Below is a small trained network, with its code and all its weights. Each question gives an input and a class and asks what happens when units are switched off, that is, made to give their printed mean instead of their output.

import numpy as np


def w(rows, s, z=0):
    codes = np.array(rows[::2]) - 128.0
    scale = np.full(codes.shape[1], s)
    scale[-1] = z or s
    return codes * scale


def norm(h):
    return h / np.sqrt((h * h).mean(-1, keepdims=True) + 1e-5)


def f(y):
    return y / 2 * (1 + np.tanh(0.7978845608 * (y + 0.044715 * y**3)))


def log_softmax(a):
    a = a - a.max(-1, keepdims=True)
    return a - np.log(np.exp(a).sum(-1, keepdims=True))


def net(x, mask):
    res = np.array(x, float).reshape(1, 5) / 4 @ E
    u = 0
    for l in range(2):
        y = f(norm(res) @ A[l][:, :-1].T + A[l][:, -1])
        res = res + np.where(mask[u : u + 16], y, B[l][:, -1]) @ B[l][:, :-1]
        u += 16
    return log_softmax(norm(res)[-1] @ U[:, :-1].T + U[:, -1])


A, B = {}, {}
E = w([
[254,203,119],'x0',
[101,188,238],'x1',
[127,127,128],'x2',
[130,128,127],'x3',
[168,55,210],'x4',
],0.0058)
A[0] = w([
[60,143,102,57],'0.n1',
[142,140,128,80],'0.n2',
[48,131,178,93],'0.n3',
[134,165,70,96],'0.n4',
[67,198,112,133],'0.n5',
[83,226,163,2],'0.n6',
[85,128,186,122],'0.n7',
[99,157,131,74],'0.n8',
[197,46,121,129],'0.n9',
[132,171,160,51],'0.n10',
[1,122,70,95],'0.n11',
[98,151,123,96],'0.n12',
[139,137,46,63],'0.n13',
[167,208,180,28],'0.n14',
[74,40,86,121],'0.n15',
[130,127,131,129],'0.n16',
],0.015,0.0047)
B[0] = w([
[123,136,69,160],'0.n1',
[184,103,132,120],'0.n2',
[19,185,100,182],'0.n3',
[187,186,148,181],'0.n4',
[162,91,37,195],'0.n5',
[128,96,2,169],'0.n6',
[68,147,151,168],'0.n7',
[120,94,109,127],'0.n8',
[120,98,50,189],'0.n9',
[158,32,103,137],'0.n10',
[190,118,10,254],'0.n11',
[127,124,100,132],'0.n12',
[129,193,160,187],'0.n13',
[169,41,118,191],'0.n14',
[189,66,242,231],'0.n15',
[120,125,125,128],'0.n16',
],0.0084,0.0067)
A[1] = w([
[177,206,177,182],'1.n1',
[112,143,90,3],'1.n2',
[149,248,138,66],'1.n3',
[70,184,87,27],'1.n4',
[112,105,108,98],'1.n5',
[191,126,76,100],'1.n6',
[164,63,208,132],'1.n7',
[218,150,59,136],'1.n8',
[86,155,155,229],'1.n9',
[168,66,218,167],'1.n10',
[123,117,152,101],'1.n11',
[169,100,53,97],'1.n12',
[174,228,111,83],'1.n13',
[131,166,116,41],'1.n14',
[130,171,108,59],'1.n15',
[145,155,115,100],'1.n16',
],0.015,0.0028)
B[1] = w([
[73,131,47,152],'1.n1',
[138,110,118,130],'1.n2',
[58,147,130,151],'1.n3',
[155,166,110,139],'1.n4',
[184,162,132,135],'1.n5',
[132,159,187,210],'1.n6',
[114,186,29,175],'1.n7',
[122,90,225,252],'1.n8',
[163,156,184,132],'1.n9',
[52,200,2,179],'1.n10',
[109,186,122,125],'1.n11',
[179,127,217,218],'1.n12',
[71,125,144,169],'1.n13',
[106,81,111,127],'1.n14',
[96,76,100,133],'1.n15',
[113,125,131,137],'1.n16',
],0.0091,0.012)
U = w([
[206,100,225,250],'0',
[107,139,6,129],'1',
[14,205,230,2],'2',
],0.016,0.0026)

Each question gives the input, the list of numbers given to net, and the class t.
The units are the neurons (one row each of A and B). Each row of codes is followed by its name. A weight is (code - 128) times the scale printed after its matrix; where a second scale follows, it is the last column's (A, B and U).
mask holds one flag per neuron, layer by layer. A switched-off neuron (its flag False) gives its mean, the last column of its row in B, instead of its output. The means were averaged over made-up inputs and are rounded, as every weight is.
A unit's drop is (log p(t) with every unit on - log p(t) with that unit switched off) / (log p(t) with every unit on - log p(t) with every unit switched off).
The circuit of an input: a set's keep is (log p(t) with only the set's units on - log p(t) with every unit switched off) / (log p(t) with every unit on - log p(t) with every unit switched off). Starting from the 12 units with the biggest drops (on a tie, the unit counted first), units are removed one at a time, each time the one whose removal leaves the highest keep (on an exact tie, the one counted first), for as long as the keep stays at least 0.8.
circuit, biggest first: the units of the circuit, biggest drop first
most important unit: the unit with the biggest drop
top k neurons: the k neurons with the biggest drops, biggest first
top k neurons in layer l: the k neurons of layer l with the biggest drops, biggest first
drop when u is switched off: that unit's drop, to one decimal
input [-8,3,3,-5,0], class 1: circuit, biggest first -> [0.n11]
input [2,0,-6,2,-7], class 2: top 2 neurons -> [0.n13, 0.n4]
input [-7,3,-7,2,0], class 1: top 4 neurons -> [0.n11, 1.n8, 0.n3, 1.n12]
input [-1,8,-4,6,8], class 2: circuit, biggest first -> [0.n3, 0.n15]
input [0,-3,-8,2,-4], class 0: top 2 neurons in layer 0 -> [0.n11, 0.n3]
input [1,8,-5,-5,5], class 1: top 2 neurons in layer 0 -> [0.n14, 0.n10]
input [-4,0,5,3,4], class 1: top 3 neurons -> [0.n15, 1.n10, 1.n8]
input [7,2,-2,-7,1], class 1: top 3 neurons in layer 0 -> [0.n11, 0.n5, 0.n6]
input [-2,0,-3,4,0], class 0: top 2 neurons -> [0.n11, 0.n15]
input [3,0,-3,-3,-6], class 2: top 3 neurons -> [0.n11, 0.n13, 0.n4]
input [-6,2,2,-8,7], class 2: top 2 neurons in layer 0 -> [0.n3, 0.n7]
input [8,5,7,7,4], class 1: top 2 neurons -> [0.n11, 1.n10]
input [8,0,-7,2,-6], class 2: top 2 neurons -> [0.n11, 1.n3]
input [4,2,6,-1,-7], class 0: most important unit -> 0.n5
input [-7,-7,-2,-3,-2], class 0: drop when 0.n11 is switched off -> 1.6
input [-4,-6,8,5,8], class 1: drop when 0.n16 is switched off -> 0.0
input [-2,-4,-2,5,-2], class 0: drop when 0.n11 is switched off -> 1.0
